Below is a small trained network, with its code and all its weights. Each question gives an input and a class and asks what happens when units are switched off, that is, made to give their printed mean instead of their output.

import numpy as np


def w(rows, s, z=0):
    codes = np.array(rows[::2]) - 128.0
    scale = np.full(codes.shape[1], s)
    scale[-1] = z or s
    return codes * scale


def norm(h):
    return h / np.sqrt((h * h).mean(-1, keepdims=True) + 1e-5)


def f(y):
    return y / 2 * (1 + np.tanh(0.7978845608 * (y + 0.044715 * y**3)))


def log_softmax(a):
    a = a - a.max(-1, keepdims=True)
    return a - np.log(np.exp(a).sum(-1, keepdims=True))


def net(x, mask):
    res = np.array(x, float).reshape(1, 3) / 4 @ E
    u = 0
    for l in range(3):
        y = f(norm(res) @ A[l][:, :-1].T + A[l][:, -1])
        res = res + np.where(mask[u : u + 7], y, B[l][:, -1]) @ B[l][:, :-1]
        u += 7
    return log_softmax(norm(res)[-1] @ U[:, :-1].T + U[:, -1])


A, B = {}, {}
E = w([
[98,200,158],'x0',
[137,253,94],'x1',
[39,135,140],'x2',
],0.0054)
A[0] = w([
[171,17,136,249],'L0N0',
[117,169,60,129],'L0N1',
[20,157,142,35],'L0N2',
[83,165,52,96],'L0N3',
[115,127,187,148],'L0N4',
[9,129,111,149],'L0N5',
[114,76,156,20],'L0N6',
],0.012,0.0021)
B[0] = w([
[123,100,79,254],'L0N0',
[139,82,254,173],'L0N1',
[116,124,108,191],'L0N2',
[135,121,171,170],'L0N3',
[58,163,91,141],'L0N4',
[132,43,98,206],'L0N5',
[150,171,123,148],'L0N6',
],0.0088,0.0065)
A[1] = w([
[192,81,167,149],'L1N0',
[3,233,161,159],'L1N1',
[135,44,181,164],'L1N2',
[19,131,131,180],'L1N3',
[166,178,114,126],'L1N4',
[112,122,104,4],'L1N5',
[131,137,189,86],'L1N6',
],0.013,0.0025)
B[1] = w([
[85,125,71,222],'L1N0',
[135,83,68,248],'L1N1',
[217,147,57,253],'L1N2',
[177,80,82,227],'L1N3',
[78,100,136,145],'L1N4',
[163,206,214,119],'L1N5',
[128,253,165,171],'L1N6',
],0.0057,0.0043)
A[2] = w([
[174,73,61,32],'L2N0',
[170,21,18,103],'L2N1',
[23,143,254,126],'L2N2',
[225,131,35,250],'L2N3',
[59,159,20,182],'L2N4',
[129,166,133,72],'L2N5',
[214,186,161,210],'L2N6',
],0.0053,0.0018)
B[2] = w([
[47,161,157,174],'L2N0',
[128,145,78,254],'L2N1',
[84,54,157,119],'L2N2',
[123,1,166,224],'L2N3',
[247,3,255,165],'L2N4',
[173,152,227,119],'L2N5',
[84,103,160,151],'L2N6',
],0.0045,0.0066)
U = w([
[169,44,45,250],'0',
[147,245,205,6],'1',
],0.012,0.0022)

Each question gives the input, the list of numbers given to net, and the class t.
The units are the neurons (one row each of A and B). Each row of codes is followed by its name. A weight is (code - 128) times the scale printed after its matrix; where a second scale follows, it is the last column's (A, B and U).
mask holds one flag per neuron, layer by layer. A switched-off neuron (its flag False) gives its mean, the last column of its row in B, instead of its output. The means were averaged over made-up inputs and are rounded, as every weight is.
A unit's drop is (log p(t) with every unit on - log p(t) with that unit switched off) / (log p(t) with every unit on - log p(t) with every unit switched off).
most important unit: the unit with the biggest drop
top k neurons: the k neurons with the biggest drops, biggest first
top k neurons in layer l: the k neurons of layer l with the biggest drops, biggest first
drop when u is switched off: that unit's drop, to one decimal
input [1,3,-4], class 1: most important unit => L0N5
input [5,7,1], class 1: top 2 neurons => (L0N1 L0N0)
input [-1,2,1], class 1: top 3 neurons in layer 1 => (L1N6 L1N1 L1N3)
input [-1,6,-6], class 1: top 2 neurons => (L0N5 L0N0)
input [7,8,4], class 0: top 3 neurons => (L1N1 L1N3 L0N2)
input [-1,3,1], class 1: top 2 neurons => (L0N0 L1N6)
input [8,6,4], class 0: drop when L1N1 is switched off => 3.4
input [0,8,-4], class 1: drop when L1N2 is switched off => 0.0
input [8,6,8], class 0: drop when L0N6 is switched off => 0.0
input [0,5,1], class 1: drop when L0N1 is switched off => 0.1
